Below is a small trained network, with its code and all its weights. Each question gives an input and a class and asks what happens when units are switched off, that is, made to give their printed mean instead of their output.

import numpy as np


def w(rows, s, z=0):
    codes = np.array(rows[::2]) - 128.0
    scale = np.full(codes.shape[1], s)
    scale[-1] = z or s
    return codes * scale


def f(y):
    return y / 2 * (1 + np.tanh(0.7978845608 * (y + 0.044715 * y**3)))


def log_softmax(a):
    a = a - a.max(-1, keepdims=True)
    return a - np.log(np.exp(a).sum(-1, keepdims=True))


def net(x, mask):
    res = np.array(x, float).reshape(1, 8) / 4 @ E
    y = f(res @ A[0][:, :-1].T + A[0][:, -1])
    res = res + np.where(mask, y, B[0][:, -1]) @ B[0][:, :-1]
    return log_softmax(res[-1] @ U[:, :-1].T + U[:, -1])


A, B = {}, {}
E = w([
[128,127,126,135,126],'x0',
[126,128,127,126,128],'x1',
[38,168,52,129,85],'x2',
[127,130,128,124,127],'x3',
[108,220,192,194,124],'x4',
[230,182,46,124,97],'x5',
[128,126,172,109,2],'x6',
[128,125,128,137,128],'x7',
],0.0081)
A[0] = w([
[110,39,81,81,117,61],'neuron 1',
[119,72,150,131,6,68],'neuron 2',
[81,95,145,144,133,65],'neuron 3',
[58,70,151,141,126,84],'neuron 4',
[134,124,128,111,121,1],'neuron 5',
[100,109,64,158,201,85],'neuron 6',
[165,142,92,136,118,82],'neuron 7',
[191,85,205,104,142,108],'neuron 8',
[89,230,179,172,136,49],'neuron 9',
[79,157,91,126,120,32],'neuron 10',
[87,98,171,138,149,156],'neuron 11',
[112,139,104,125,195,71],'neuron 12',
[138,128,139,141,134,20],'neuron 13',
[83,133,151,91,147,67],'neuron 14',
[75,143,98,68,115,207],'neuron 15',
[64,167,101,94,118,53],'neuron 16',
[117,134,104,143,193,52],'neuron 17',
[91,137,154,90,146,47],'neuron 18',
[165,158,89,138,109,49],'neuron 19',
[120,53,84,151,115,29],'neuron 20',
[117,112,114,115,120,18],'neuron 21',
[66,116,75,150,96,83],'neuron 22',
],0.013,0.0063)
B[0] = w([
[149,13,176,106,107,218],'neuron 1',
[116,220,187,94,106,253],'neuron 2',
[185,128,115,155,94,161],'neuron 3',
[176,141,81,145,74,217],'neuron 4',
[184,127,194,205,127,99],'neuron 5',
[112,188,165,83,114,226],'neuron 6',
[165,118,102,170,79,172],'neuron 7',
[65,131,105,191,203,250],'neuron 8',
[134,2,169,70,126,246],'neuron 9',
[152,135,134,205,194,149],'neuron 10',
[157,162,77,117,114,231],'neuron 11',
[110,174,167,130,89,179],'neuron 12',
[150,123,182,198,116,101],'neuron 13',
[178,138,118,156,125,145],'neuron 14',
[93,125,97,103,165,246],'neuron 15',
[109,154,133,191,191,169],'neuron 16',
[106,167,174,150,66,171],'neuron 17',
[172,130,129,163,118,130],'neuron 18',
[210,131,104,168,91,172],'neuron 19',
[154,70,192,136,142,143],'neuron 20',
[163,113,183,183,118,105],'neuron 21',
[92,140,124,179,186,193],'neuron 22',
],0.027,0.0053)
U = w([
[121,177,254,107,110,103],'0',
[156,41,227,106,143,107],'1',
[117,123,170,191,202,90],'2',
[206,129,111,145,94,87],'3',
[121,124,153,86,138,245],'4',
],0.0095,0.011)

Each question gives the input, the list of numbers given to net, and the class t.
The units are the neurons (one row each of A and B). Each row of codes is followed by its name. A weight is (code - 128) times the scale printed after its matrix; where a second scale follows, it is the last column's (A, B and U).
mask holds one flag per neuron, in row order. A switched-off neuron (its flag False) gives its mean, the last column of its row in B, instead of its output. The means were averaged over made-up inputs and are rounded, as every weight is.
A unit's drop is (log p(t) with every unit on - log p(t) with that unit switched off) / (log p(t) with every unit on - log p(t) with every unit switched off).
The circuit of an input: a set's keep is (log p(t) with only the set's units on - log p(t) with every unit switched off) / (log p(t) with every unit on - log p(t) with every unit switched off). Starting from the 12 units with the biggest drops (on a tie, the unit counted first), units are removed one at a time, each time the one whose removal leaves the highest keep (on an exact tie, the one counted first), for as long as the keep stays at least 0.8.
units of the circuit, in order: the units of the circuit, biggest drop first
most important unit: the unit with the biggest drop
k most important neurons: the k neurons with the biggest drops, biggest first
drop when u is switched off: that unit's drop, to one decimal
input [7,2,-5,-2,-3,-7,-3,1], class 3: units of the circuit, in order => neuron 4; neuron 11
input [-1,5,7,-2,-8,7,-8,4], class 0: 2 most important neurons => neuron 6; neuron 12
input [-4,-1,-4,-5,5,5,0,8], class 1: most important unit => neuron 11
input [-1,-8,-6,-6,-1,6,-6,-4], class 0: units of the circuit, in order => neuron 17; neuron 12
input [4,4,-7,7,6,-8,-8,0], class 0: 4 most important neurons => neuron 17; neuron 12; neuron 6; neuron 15
input [-1,6,3,5,-8,3,-7,3], class 1: 4 most important neurons => neuron 1; neuron 2; neuron 20; neuron 11
input [-3,7,6,5,-4,4,-3,8], class 2: units of the circuit, in order => neuron 22; neuron 10
input [-4,7,-8,-6,-6,-8,-4,8], class 2: 2 most important neurons => neuron 8; neuron 9
input [2,5,2,6,-2,7,4,0], class 3: 2 most important neurons => neuron 19; neuron 7
input [3,7,2,-8,-6,2,-5,-3], class 1: 4 most important neurons => neuron 1; neuron 2; neuron 20; neuron 11
input [1,5,7,5,8,-8,4,0], class 1: 2 most important neurons => neuron 9; neuron 8
input [-5,-5,-1,-8,-1,-6,-5,5], class 3: 3 most important neurons => neuron 4; neuron 11; neuron 2
input [-7,6,1,7,-8,-7,-4,2], class 1: 2 most important neurons => neuron 1; neuron 20
input [-3,6,-5,3,-3,1,-6,-5], class 0: most important unit => neuron 6
input [-5,2,7,0,5,7,2,4], class 2: units of the circuit, in order => neuron 16; neuron 10
input [7,-4,-6,-7,-3,0,-7,1], class 0: 3 most important neurons => neuron 6; neuron 17; neuron 12
input [8,-3,-4,-4,8,-1,7,1], class 1: 2 most important neurons => neuron 9; neuron 6
input [-4,-2,-5,8,-3,-6,1,-2], class 3: 3 most important neurons => neuron 4; neuron 11; neuron 22
input [-6,5,-8,-6,-7,-8,-4,2], class 2: 3 most important neurons => neuron 8; neuron 9; neuron 11
input [-1,3,-3,5,-6,1,-3,-7], class 1: most important unit => neuron 1
input [3,-6,4,-8,-1,-2,3,-5], class 2: 3 most important neurons => neuron 22; neuron 6; neuron 9
input [-1,-2,8,7,-4,6,2,0], class 2: drop when neuron 22 is switched off => 0.1
input [-2,-2,-4,-6,-3,-8,-2,-1], class 3: drop when neuron 4 is switched off => 0.1
input [-1,7,4,1,7,-3,-4,0], class 1: drop when neuron 9 is switched off => 1.5
input [4,-2,-8,7,-4,-6,2,2], class 2: drop when neuron 13 is switched off => 0.0
